Below is a small trained network, with its code and all its weights. Each question gives an input and a target symbol and asks what happens when units are switched off, that is, made to give their printed mean instead of their output.

import numpy as np


def w(rows, s, z=0):
    codes = np.array(rows[::2]) - 128.0
    scale = np.full(codes.shape[1], s)
    scale[-1] = z or s
    return codes * scale


def f(y):
    return y / 2 * (1 + np.tanh(0.7978845608 * (y + 0.044715 * y**3)))


def softmax(a):
    e = np.exp(a - a.max(-1, keepdims=True))
    return e / e.sum(-1, keepdims=True)


def log_softmax(a):
    a = a - a.max(-1, keepdims=True)
    return a - np.log(np.exp(a).sum(-1, keepdims=True))


def net(x, mask):
    ids = ['βγδεζλμξστψω'.index(c) for c in x.split()]
    T = len(ids)
    res = E[ids] + P[:T]
    u = 0
    for l in range(2):
        r = res
        for j in range(2):
            rows = slice(4 * j, 4 * j + 4)
            q, k, v = (r @ M[l][rows].T for M in (Q, K, V))
            z = softmax(np.where(np.tri(T) > 0, q @ k.T / 4**0.5, -1e9)) @ v
            o = O[l][rows]
            res = res + np.where(mask[u + j], z, o[:, -1]) @ o[:, :-1]
        u += 2
        y = f(res @ A[l][:, :-1].T + A[l][:, -1])
        res = res + np.where(mask[u : u + 16], y, B[l][:, -1]) @ B[l][:, :-1]
        u += 16
    return log_softmax(res[-1] @ U[:, :-1].T + U[:, -1])


Q, K, V, O, A, B = {}, {}, {}, {}, {}, {}
E = w([
[117,92,141,156],'β',
[155,160,175,145],'γ',
[102,16,91,178],'δ',
[155,187,146,130],'ε',
[197,172,207,156],'ζ',
[137,109,56,132],'λ',
[71,47,109,152],'μ',
[112,93,12,145],'ξ',
[150,121,138,160],'σ',
[58,131,219,109],'τ',
[168,168,103,141],'ψ',
[162,182,35,129],'ω',
],0.011)
P = w([
[125,142,90,58],'0',
[211,77,152,254],'1',
[134,122,128,27],'2',
[120,121,110,218],'3',
[136,111,141,30],'4',
[83,138,109,223],'5',
[135,101,149,30],'6',
[37,144,84,219],'7',
[125,112,160,37],'8',
[19,177,101,214],'9',
],0.0088)
Q[0] = w([
[137,108,164,101],'L0H0',
[145,99,125,67],'L0H0',
[97,120,155,109],'L0H0',
[145,154,122,82],'L0H0',
[92,159,120,246],'L0H1',
[48,145,117,217],'L0H1',
[126,115,161,81],'L0H1',
[103,181,112,182],'L0H1',
],0.012)
K[0] = w([
[128,105,186,114],'L0H0',
[35,60,218,95],'L0H0',
[84,156,180,204],'L0H0',
[92,148,200,67],'L0H0',
[36,215,107,226],'L0H1',
[88,202,119,247],'L0H1',
[216,81,86,75],'L0H1',
[21,145,124,255],'L0H1',
],0.007)
V[0] = w([
[202,123,123,137],'L0H0',
[141,98,70,128],'L0H0',
[95,93,138,128],'L0H0',
[159,163,139,254],'L0H0',
[112,141,198,96],'L0H1',
[180,153,21,103],'L0H1',
[151,176,64,162],'L0H1',
[181,180,44,97],'L0H1',
],0.0077)
O[0] = w([
[201,85,93,194,75],'L0H0',
[115,171,102,194,254],'L0H0',
[51,139,131,120,191],'L0H0',
[166,3,204,213,77],'L0H0',
[137,252,74,178,5],'L0H1',
[168,64,168,24,130],'L0H1',
[175,33,146,102,168],'L0H1',
[173,79,184,40,57],'L0H1',
],0.0051,0.00066)
A[0] = w([
[139,45,146,79,201],'L0N0',
[187,87,83,121,200],'L0N1',
[41,133,74,13,131],'L0N2',
[109,142,31,241,97],'L0N3',
[201,216,147,51,58],'L0N4',
[136,183,25,218,106],'L0N5',
[116,168,230,132,149],'L0N6',
[57,155,132,42,157],'L0N7',
[39,112,175,194,124],'L0N8',
[69,114,43,171,78],'L0N9',
[188,145,15,152,251],'L0N10',
[115,14,181,127,234],'L0N11',
[129,211,6,2,117],'L0N12',
[97,197,222,74,166],'L0N13',
[206,194,158,9,57],'L0N14',
[158,232,71,36,44],'L0N15',
],0.007,0.0025)
B[0] = w([
[67,161,80,113,200],'L0N0',
[115,131,91,176,181],'L0N1',
[76,107,35,54,254],'L0N2',
[188,189,38,181,252],'L0N3',
[220,124,126,186,156],'L0N4',
[127,190,28,200,209],'L0N5',
[139,188,97,104,178],'L0N6',
[141,105,97,65,227],'L0N7',
[207,160,125,51,245],'L0N8',
[130,189,94,144,191],'L0N9',
[120,79,70,214,215],'L0N10',
[85,85,141,107,218],'L0N11',
[142,14,126,72,248],'L0N12',
[235,146,86,106,216],'L0N13',
[254,133,103,131,203],'L0N14',
[189,9,108,144,175],'L0N15',
],0.0073,0.0035)
Q[1] = w([
[181,140,92,148],'L1H0',
[106,159,131,235],'L1H0',
[199,94,76,108],'L1H0',
[248,42,171,118],'L1H0',
[110,179,66,2],'L1H1',
[180,188,232,83],'L1H1',
[186,189,14,100],'L1H1',
[152,27,151,121],'L1H1',
],0.0048)
K[1] = w([
[147,157,103,111],'L1H0',
[108,160,28,170],'L1H0',
[149,163,151,65],'L1H0',
[161,72,166,77],'L1H0',
[75,244,111,149],'L1H1',
[134,166,20,152],'L1H1',
[96,183,204,160],'L1H1',
[253,88,119,49],'L1H1',
],0.0061)
V[1] = w([
[136,159,241,157],'L1H0',
[138,34,202,99],'L1H0',
[198,183,250,108],'L1H0',
[78,128,125,102],'L1H0',
[190,80,50,144],'L1H1',
[161,177,177,33],'L1H1',
[125,102,145,51],'L1H1',
[206,211,253,53],'L1H1',
],0.0053)
O[1] = w([
[123,104,40,111,2],'L1H0',
[158,200,3,188,87],'L1H0',
[139,125,35,75,15],'L1H0',
[98,132,128,154,119],'L1H0',
[119,24,172,189,203],'L1H1',
[170,158,193,34,102],'L1H1',
[97,174,185,68,124],'L1H1',
[201,191,164,38,58],'L1H1',
],0.0049,0.009)
A[1] = w([
[131,90,156,121,240],'L1N0',
[186,98,117,189,14],'L1N1',
[161,118,116,199,56],'L1N2',
[120,148,122,54,206],'L1N3',
[128,94,64,105,70],'L1N4',
[157,187,156,174,140],'L1N5',
[91,81,93,58,56],'L1N6',
[152,156,45,142,185],'L1N7',
[104,203,125,140,140],'L1N8',
[1,118,116,75,2],'L1N9',
[191,189,10,189,86],'L1N10',
[28,100,137,113,127],'L1N11',
[33,134,114,114,109],'L1N12',
[163,180,148,159,110],'L1N13',
[131,76,91,167,25],'L1N14',
[210,116,149,136,71],'L1N15',
],0.0091,0.0049)
B[1] = w([
[107,102,159,175,253],'L1N0',
[152,197,81,83,197],'L1N1',
[110,180,145,58,228],'L1N2',
[108,138,192,103,210],'L1N3',
[88,108,100,139,203],'L1N4',
[114,127,51,112,227],'L1N5',
[59,163,73,107,253],'L1N6',
[178,112,169,110,217],'L1N7',
[181,91,92,108,177],'L1N8',
[166,254,104,125,162],'L1N9',
[177,104,168,42,254],'L1N10',
[133,181,171,151,201],'L1N11',
[175,155,139,174,158],'L1N12',
[140,179,33,101,175],'L1N13',
[130,170,69,88,199],'L1N14',
[145,173,114,160,149],'L1N15',
],0.0084,0.0048)
U = w([
[101,157,134,247,215],'β',
[180,117,173,159,181],'γ',
[212,250,43,98,4],'δ',
[109,137,178,33,197],'ε',
[61,160,7,159,18],'ζ',
[208,96,175,121,127],'λ',
[61,28,103,146,118],'μ',
[163,72,49,141,114],'ξ',
[88,94,234,185,230],'σ',
[173,95,138,155,112],'τ',
[84,218,119,148,76],'ψ',
[135,39,253,206,210],'ω',
],0.0059,0.004)

Each question gives the input, a string of symbols that net reads in full, and the target symbol t.
The units are the heads (4 rows each of Q, K, V and O) and the neurons (one row each of A and B). Each row of codes is followed by its name. A weight is (code - 128) times the scale printed after its matrix; where a second scale follows, it is the last column's (O, A, B and U).
mask holds one flag per unit, layer by layer, with each layer's heads first. A switched-off unit (its flag False) gives its mean, the last column of its rows in O or B, instead of its output. The means were averaged over made-up inputs and are rounded, as every weight is.
A unit's drop is (log p(t) with every unit on - log p(t) with that unit switched off) / (log p(t) with every unit on - log p(t) with every unit switched off).
The circuit of an input: a set's keep is (log p(t) with only the set's units on - log p(t) with every unit switched off) / (log p(t) with every unit on - log p(t) with every unit switched off). Starting from the 12 units with the biggest drops (on a tie, the unit counted first), units are removed one at a time, each time the one whose removal leaves the highest keep (on an exact tie, the one counted first), for as long as the keep stays at least 0.8.
circuit, biggest first: the units of the circuit, biggest drop first
unit that matters most: the unit with the biggest drop
k most important neurons: the k neurons with the biggest drops, biggest first
k most important neurons of layer l: the k neurons of layer l with the biggest drops, biggest first
heads that matter: for each layer, one digit per head in row order, 1 if its drop is at least 0.15 and else 0, layers parted by /
input ξ ω ε λ μ, target ψ: heads that matter	01 / 00
input τ λ ω λ ω τ λ ξ, target δ: circuit, biggest first	[L0N3, L0N5, L1N10]
input λ μ σ λ τ τ λ β, target δ: heads that matter	01 / 00
input τ ω δ δ τ ω τ τ, target ω: heads that matter	10 / 00
input λ ε λ τ β ε, target δ: 2 most important neurons of layer 0	[L0N2, L0N3]
input τ λ τ λ τ λ δ τ μ ξ, target δ: circuit, biggest first	[L0N3, L1N10, L0N5]
input λ λ ω ξ, target β: heads that matter	01 / 01
input τ ω ω, target ξ: 4 most important neurons	[L0N15, L0N14, L0N12, L0N4]
input λ β ξ, target ζ: 2 most important neurons of layer 0	[L0N2, L0N0]
input β λ ω ε ζ, target δ: unit that matters most	L0N14
input τ λ τ, target μ: heads that matter	10 / 01
input τ τ μ ω μ, target ψ: heads that matter	10 / 00
input ξ τ τ τ, target δ: 2 most important neurons of layer 0	[L0N8, L0N2]
input ξ β λ τ ξ ω, target δ: 4 most important neurons	[L0N3, L1N1, L0N2, L1N2]
input τ τ μ ω, target δ: 3 most important neurons	[L1N1, L0N3, L0N2]
input γ τ ε, target λ: 3 most important neurons	[L0N14, L0N4, L1N6]
input ω ω τ γ, target ω: heads that matter	11 / 01
input ω ω τ β, target ω: unit that matters most	L1H1
input ω ω δ, target β: 2 most important neurons of layer 0	[L0N0, L0N8]
input ξ τ λ λ τ τ ξ ψ, target δ: heads that matter	01 / 01
input ω λ τ δ ζ, target δ: 2 most important neurons of layer 0	[L0N14, L0N4]
input τ β γ σ σ, target ω: 2 most important neurons	[L0N3, L1N6]
input β λ ε τ ε τ τ τ ω, target ξ: heads that matter	11 / 10
